Below is a small trained network, with its code and all its weights. Each question gives an input and a class and asks what happens when units are switched off, that is, made to give their printed mean instead of their output.

import numpy as np


def w(rows, s, z=0):
    codes = np.array(rows[::2]) - 128.0
    scale = np.full(codes.shape[1], s)
    scale[-1] = z or s
    return codes * scale


def f(y):
    return y / 2 * (1 + np.tanh(0.7978845608 * (y + 0.044715 * y**3)))


def log_softmax(a):
    a = a - a.max(-1, keepdims=True)
    return a - np.log(np.exp(a).sum(-1, keepdims=True))


def net(x, mask):
    res = np.array(x, float).reshape(1, 4) / 4 @ E
    y = f(res @ A[0][:, :-1].T + A[0][:, -1])
    res = res + np.where(mask, y, B[0][:, -1]) @ B[0][:, :-1]
    return log_softmax(res[-1] @ U[:, :-1].T + U[:, -1])


A, B = {}, {}
E = w([
[105,92,22,72,182,29,62,170,204,38,189],'x0',
[193,254,99,64,73,149,106,201,213,157,57],'x1',
[65,229,149,112,143,81,65,199,28,171,199],'x2',
[228,144,146,196,34,75,48,65,154,165,226],'x3',
],0.0057)
A[0] = w([
[138,117,4,93,167,46,44,115,169,53,184,67],'N1',
[30,202,115,122,179,111,162,182,64,141,143,70],'N2',
[71,44,165,175,208,97,88,60,23,107,210,173],'N3',
[85,112,106,84,196,166,187,160,110,80,26,85],'N4',
[232,147,165,216,41,145,51,38,168,199,224,88],'N5',
[110,67,42,65,213,1,58,181,208,61,207,72],'N6',
[184,232,105,65,89,131,87,184,195,168,52,143],'N7',
[173,155,248,214,66,236,205,58,51,218,58,74],'N8',
[217,158,121,203,67,81,27,55,156,145,213,135],'N9',
[75,34,140,172,176,128,188,60,34,63,186,89],'N10',
[37,156,125,65,244,238,212,169,86,114,17,125],'N11',
[61,219,116,139,147,91,35,255,51,185,184,149],'N12',
[174,234,94,99,104,169,121,173,176,173,39,50],'N13',
[90,203,182,143,118,169,123,173,18,184,153,116],'N14',
[189,222,117,48,88,137,93,211,198,144,90,121],'N15',
[184,42,118,171,105,154,165,101,184,89,95,125],'N16',
[159,69,123,122,105,172,197,68,233,74,66,254],'N17',
[125,141,196,161,86,186,173,82,90,246,101,48],'N18',
[65,196,198,129,133,44,69,181,71,196,243,239],'N19',
[191,60,105,153,96,161,176,74,190,123,76,88],'N20',
[77,32,157,229,178,93,135,56,41,108,192,81],'N21',
],0.0053,0.0048)
B[0] = w([
[200,37,149,14,206,230,107,175,231,194,194,186],'N1',
[112,152,168,68,132,57,180,44,206,38,165,155],'N2',
[69,156,61,193,70,120,47,180,183,154,35,213],'N3',
[83,145,235,73,181,86,119,120,85,42,187,174],'N4',
[16,150,251,93,193,80,61,145,89,22,191,209],'N5',
[194,58,140,29,219,250,120,162,212,211,167,211],'N6',
[48,129,117,199,49,109,47,211,184,195,51,215],'N7',
[207,51,87,40,222,247,120,157,196,198,174,254],'N8',
[62,157,251,145,173,81,81,113,81,23,167,207],'N9',
[55,110,78,148,14,120,31,149,203,160,32,185],'N10',
[30,157,243,118,191,92,51,122,88,51,191,225],'N11',
[204,162,38,104,116,62,194,17,215,86,122,213],'N12',
[63,59,101,54,36,119,39,139,243,147,52,179],'N13',
[206,95,56,49,149,151,222,69,221,126,141,184],'N14',
[66,100,107,185,41,140,50,191,173,160,36,204],'N15',
[138,192,51,122,132,62,173,41,169,57,113,170],'N16',
[173,223,41,178,153,50,215,84,108,89,120,237],'N17',
[171,57,147,2,179,204,96,111,244,178,185,184],'N18',
[161,201,37,169,171,70,201,32,132,95,111,240],'N19',
[158,177,16,70,99,74,206,25,198,67,154,169],'N20',
[59,115,82,140,15,117,47,187,213,218,28,188],'N21',
],0.0061,0.0078)
U = w([
[66,104,95,158,17,120,52,172,149,197,18,87],'0',
[220,42,141,57,209,243,142,143,153,209,184,90],'1',
[48,160,255,119,181,57,93,123,104,34,185,60],'2',
[205,185,22,118,113,43,239,52,145,88,113,31],'3',
[180,192,73,195,169,95,183,135,89,141,92,217],'4',
[186,131,231,230,31,190,199,246,21,227,206,3],'5',
[159,12,154,221,112,107,195,244,20,231,204,3],'6',
],0.0093,0.0078)

Each question gives the input, the list of numbers given to net, and the class t.
The units are the neurons (one row each of A and B). Each row of codes is followed by its name. A weight is (code - 128) times the scale printed after its matrix; where a second scale follows, it is the last column's (A, B and U).
mask holds one flag per neuron, in row order. A switched-off neuron (its flag False) gives its mean, the last column of its row in B, instead of its output. The means were averaged over made-up inputs and are rounded, as every weight is.
A unit's drop is (log p(t) with every unit on - log p(t) with that unit switched off) / (log p(t) with every unit on - log p(t) with every unit switched off).
The circuit of an input: a set's keep is (log p(t) with only the set's units on - log p(t) with every unit switched off) / (log p(t) with every unit on - log p(t) with every unit switched off). Starting from the 12 units with the biggest drops (on a tie, the unit counted first), units are removed one at a time, each time the one whose removal leaves the highest keep (on an exact tie, the one counted first), for as long as the keep stays at least 0.8.
circuit, biggest first: the units of the circuit, biggest drop first
k most important neurons: the k neurons with the biggest drops, biggest first
drop of u: that unit's drop, to one decimal
input [-5,-6,8,-5], class 3: circuit, biggest first	[N14, N19]
input [-2,5,0,6], class 2: circuit, biggest first	[N5]
input [-4,-3,-6,5], class 3: 2 most important neurons	[N20, N11]
input [-6,1,1,-8], class 2: 3 most important neurons	[N11, N4, N6]
input [2,-5,-4,-5], class 0: 2 most important neurons	[N10, N5]
input [6,5,1,6], class 1: 4 most important neurons	[N1, N6, N11, N3]
input [7,4,-6,0], class 1: 2 most important neurons	[N6, N1]
input [-7,-4,7,-6], class 1: 3 most important neurons	[N8, N14, N17]
input [-5,1,-7,-5], class 3: 3 most important neurons	[N17, N20, N16]
input [-7,3,7,5], class 1: 2 most important neurons	[N8, N18]
input [1,7,8,0], class 3: 3 most important neurons	[N12, N19, N14]
input [-2,7,8,-3], class 3: 2 most important neurons	[N12, N19]
input [-5,-3,7,-6], class 3: 2 most important neurons	[N14, N12]
input [-1,-1,5,4], class 3: circuit, biggest first	[N19]
input [4,-5,3,3], class 0: 3 most important neurons	[N3, N21, N8]
input [-5,7,8,-4], class 3: 2 most important neurons	[N12, N14]
input [2,-7,7,-5], class 0: 4 most important neurons	[N3, N21, N10, N17]
input [8,7,4,-2], class 1: 2 most important neurons	[N6, N1]
input [-1,0,2,1], class 4: drop of N2	0.1
input [1,1,4,-6], class 2: circuit, biggest first	[N11]
input [3,-3,1,6], class 2: drop of N9	0.1
input [-7,1,1,-6], class 1: drop of N8	1.1
input [2,2,-3,-2], class 4: drop of N14	0.2
